Below is a small trained network, with its code and all its weights. Each question gives an input and a class and asks what happens when units are switched off, that is, made to give their printed mean instead of their output.

import numpy as np


def w(rows, s, z=0):
    codes = np.array(rows[::2]) - 128.0
    scale = np.full(codes.shape[1], s)
    scale[-1] = z or s
    return codes * scale


def norm(h):
    return h / np.sqrt((h * h).mean(-1, keepdims=True) + 1e-5)


def f(y):
    return y / 2 * (1 + np.tanh(0.7978845608 * (y + 0.044715 * y**3)))


def log_softmax(a):
    a = a - a.max(-1, keepdims=True)
    return a - np.log(np.exp(a).sum(-1, keepdims=True))


def net(x, mask):
    res = np.array(x, float).reshape(1, 7) / 4 @ E
    u = 0
    for l in range(3):
        y = f(norm(res) @ A[l][:, :-1].T + A[l][:, -1])
        res = res + np.where(mask[u : u + 13], y, B[l][:, -1]) @ B[l][:, :-1]
        u += 13
    return log_softmax(norm(res)[-1] @ U[:, :-1].T + U[:, -1])


A, B = {}, {}
E = w([
[181,221,44,134,147,83],'x0',
[135,76,31,118,149,90],'x1',
[140,86,161,108,53,111],'x2',
[164,140,97,111,70,174],'x3',
[87,148,126,63,138,84],'x4',
[113,110,186,5,159,174],'x5',
[224,114,201,137,152,130],'x6',
],0.011)
A[0] = w([
[53,102,27,134,106,56,110],'0.n0',
[81,118,67,118,36,69,103],'0.n1',
[163,185,139,111,134,75,35],'0.n2',
[92,135,114,60,122,189,87],'0.n3',
[165,206,52,107,98,119,2],'0.n4',
[86,70,185,108,96,196,47],'0.n5',
[107,163,118,100,107,189,135],'0.n6',
[231,93,48,79,128,53,89],'0.n7',
[149,155,105,198,129,217,66],'0.n8',
[162,145,66,151,251,167,118],'0.n9',
[134,147,126,122,150,206,67],'0.n10',
[95,29,211,86,128,122,116],'0.n11',
[214,124,67,102,140,43,93],'0.n12',
],0.012,0.0068)
B[0] = w([
[42,119,78,210,197,78,245],'0.n0',
[122,53,70,127,254,133,207],'0.n1',
[136,175,167,126,57,154,140],'0.n2',
[142,108,76,103,101,61,176],'0.n3',
[235,82,157,8,120,180,178],'0.n4',
[141,56,155,82,79,244,197],'0.n5',
[131,92,116,71,121,31,176],'0.n6',
[140,88,106,41,18,221,225],'0.n7',
[216,97,147,134,87,30,164],'0.n8',
[145,62,70,147,247,134,240],'0.n9',
[176,77,123,60,136,46,144],'0.n10',
[113,127,214,35,145,242,254],'0.n11',
[141,74,84,109,39,233,217],'0.n12',
],0.0092,0.0059)
A[1] = w([
[118,118,139,132,142,185,3],'1.n0',
[100,86,129,69,114,138,101],'1.n1',
[159,84,141,252,103,163,154],'1.n2',
[46,177,102,73,187,120,88],'1.n3',
[79,160,60,141,122,117,101],'1.n4',
[64,105,132,146,132,93,78],'1.n5',
[80,54,213,112,129,150,139],'1.n6',
[160,211,80,162,149,158,31],'1.n7',
[90,118,77,156,115,129,51],'1.n8',
[159,166,136,173,84,74,84],'1.n9',
[107,143,171,110,182,81,27],'1.n10',
[59,57,95,150,166,137,174],'1.n11',
[120,210,202,82,169,79,99],'1.n12',
],0.014,0.0054)
B[1] = w([
[120,126,126,100,120,161,134],'1.n0',
[165,161,79,148,59,131,206],'1.n1',
[81,177,113,205,108,44,191],'1.n2',
[190,177,124,218,100,128,186],'1.n3',
[156,152,65,134,115,99,167],'1.n4',
[183,156,110,127,159,169,145],'1.n5',
[193,179,81,107,159,244,248],'1.n6',
[206,34,116,69,95,162,139],'1.n7',
[150,148,126,155,145,75,151],'1.n8',
[119,37,176,105,98,81,140],'1.n9',
[128,189,140,162,142,188,135],'1.n10',
[176,216,102,160,180,92,254],'1.n11',
[153,177,185,242,124,148,172],'1.n12',
],0.011,0.0082)
A[2] = w([
[97,93,132,153,177,148,5],'2.n0',
[172,142,96,160,129,73,143],'2.n1',
[93,191,186,144,71,79,57],'2.n2',
[159,106,102,133,138,89,47],'2.n3',
[86,82,90,80,45,95,67],'2.n4',
[110,200,140,36,176,119,100],'2.n5',
[85,131,78,100,190,68,27],'2.n6',
[58,95,67,193,136,100,128],'2.n7',
[149,130,93,170,147,108,37],'2.n8',
[10,24,207,93,123,186,160],'2.n9',
[139,128,174,155,174,188,134],'2.n10',
[113,22,154,74,139,174,123],'2.n11',
[34,162,34,157,123,132,127],'2.n12',
],0.012,0.0025)
B[2] = w([
[147,143,122,131,115,141,118],'2.n0',
[134,113,108,100,131,108,254],'2.n1',
[100,118,179,112,88,140,151],'2.n2',
[102,125,107,113,152,113,165],'2.n3',
[129,222,99,120,111,118,153],'2.n4',
[132,130,133,194,113,122,170],'2.n5',
[148,66,136,136,155,108,184],'2.n6',
[136,120,113,129,95,84,217],'2.n7',
[126,133,100,109,122,124,201],'2.n8',
[161,105,7,72,89,137,181],'2.n9',
[120,161,102,144,115,156,221],'2.n10',
[100,128,121,88,97,101,218],'2.n11',
[191,157,84,157,123,101,222],'2.n12',
],0.016,0.0053)
U = w([
[51,93,174,36,116,61,39],'0',
[156,106,104,6,59,223,188],'1',
[167,128,45,169,155,9,193],'2',
[114,16,156,33,210,62,48],'3',
[39,59,172,110,158,112,2],'4',
[91,103,254,195,50,34,111],'5',
[139,200,190,184,162,188,130],'6',
],0.017,0.0082)

Each question gives the input, the list of numbers given to net, and the class t.
The units are the neurons (one row each of A and B). Each row of codes is followed by its name. A weight is (code - 128) times the scale printed after its matrix; where a second scale follows, it is the last column's (A, B and U).
mask holds one flag per neuron, layer by layer. A switched-off neuron (its flag False) gives its mean, the last column of its row in B, instead of its output. The means were averaged over made-up inputs and are rounded, as every weight is.
A unit's drop is (log p(t) with every unit on - log p(t) with that unit switched off) / (log p(t) with every unit on - log p(t) with every unit switched off).
The circuit of an input: a set's keep is (log p(t) with only the set's units on - log p(t) with every unit switched off) / (log p(t) with every unit on - log p(t) with every unit switched off). Starting from the 12 units with the biggest drops (on a tie, the unit counted first), units are removed one at a time, each time the one whose removal leaves the highest keep (on an exact tie, the one counted first), for as long as the keep stays at least 0.8.
circuit, biggest first: the units of the circuit, biggest drop first
most important unit: the unit with the biggest drop
k most important neurons: the k neurons with the biggest drops, biggest first
k most important neurons of layer l: the k neurons of layer l with the biggest drops, biggest first
drop of u: that unit's drop, to one decimal
input [-1,7,4,-1,3,4,-3], class 2: circuit, biggest first -> 0.n0
input [4,-3,5,-7,0,6,5], class 6: circuit, biggest first -> 1.n12; 0.n12
input [6,-5,-7,-1,-2,8,1], class 6: circuit, biggest first -> 1.n12; 0.n12
input [4,5,-5,5,5,0,1], class 1: 3 most important neurons -> 0.n4; 0.n7; 0.n12
input [-3,-2,7,-1,1,-1,-8], class 2: 2 most important neurons -> 0.n0; 0.n1
input [-7,3,7,-7,-5,-4,0], class 6: 2 most important neurons -> 1.n6; 0.n7
input [4,-4,5,0,-7,2,-5], class 2: 3 most important neurons of layer 0 -> 0.n11; 0.n7; 0.n1
input [2,8,3,-2,2,3,2], class 1: 2 most important neurons -> 0.n7; 0.n12
input [4,-4,-2,4,-2,4,5], class 6: 2 most important neurons -> 1.n12; 0.n12
input [5,4,-7,1,-8,4,-2], class 3: 2 most important neurons -> 0.n9; 0.n4
input [-7,3,1,-4,-7,-5,2], class 6: 3 most important neurons of layer 0 -> 0.n11; 0.n0; 0.n9
input [4,-6,-1,-5,8,4,-6], class 6: 2 most important neurons -> 1.n12; 1.n10
input [2,-2,-4,2,5,4,1], class 6: 3 most important neurons -> 1.n12; 0.n12; 0.n7
input [8,7,4,0,3,1,-1], class 1: circuit, biggest first -> 0.n7
input [-6,3,-3,6,-7,-5,-1], class 5: 2 most important neurons of layer 2 -> 2.n2; 2.n9
input [-7,4,6,7,-5,-4,1], class 6: 3 most important neurons of layer 0 -> 0.n7; 0.n4; 0.n12
input [-8,-1,-4,6,-3,-5,-1], class 5: 2 most important neurons -> 1.n2; 0.n8
input [8,-7,8,2,-1,-3,2], class 5: 2 most important neurons of layer 1 -> 1.n6; 1.n9
input [-3,2,-1,-7,3,-5,8], class 6: drop of 0.n0 -> 0.1
input [8,-7,0,5,3,4,4], class 5: most important unit -> 1.n6
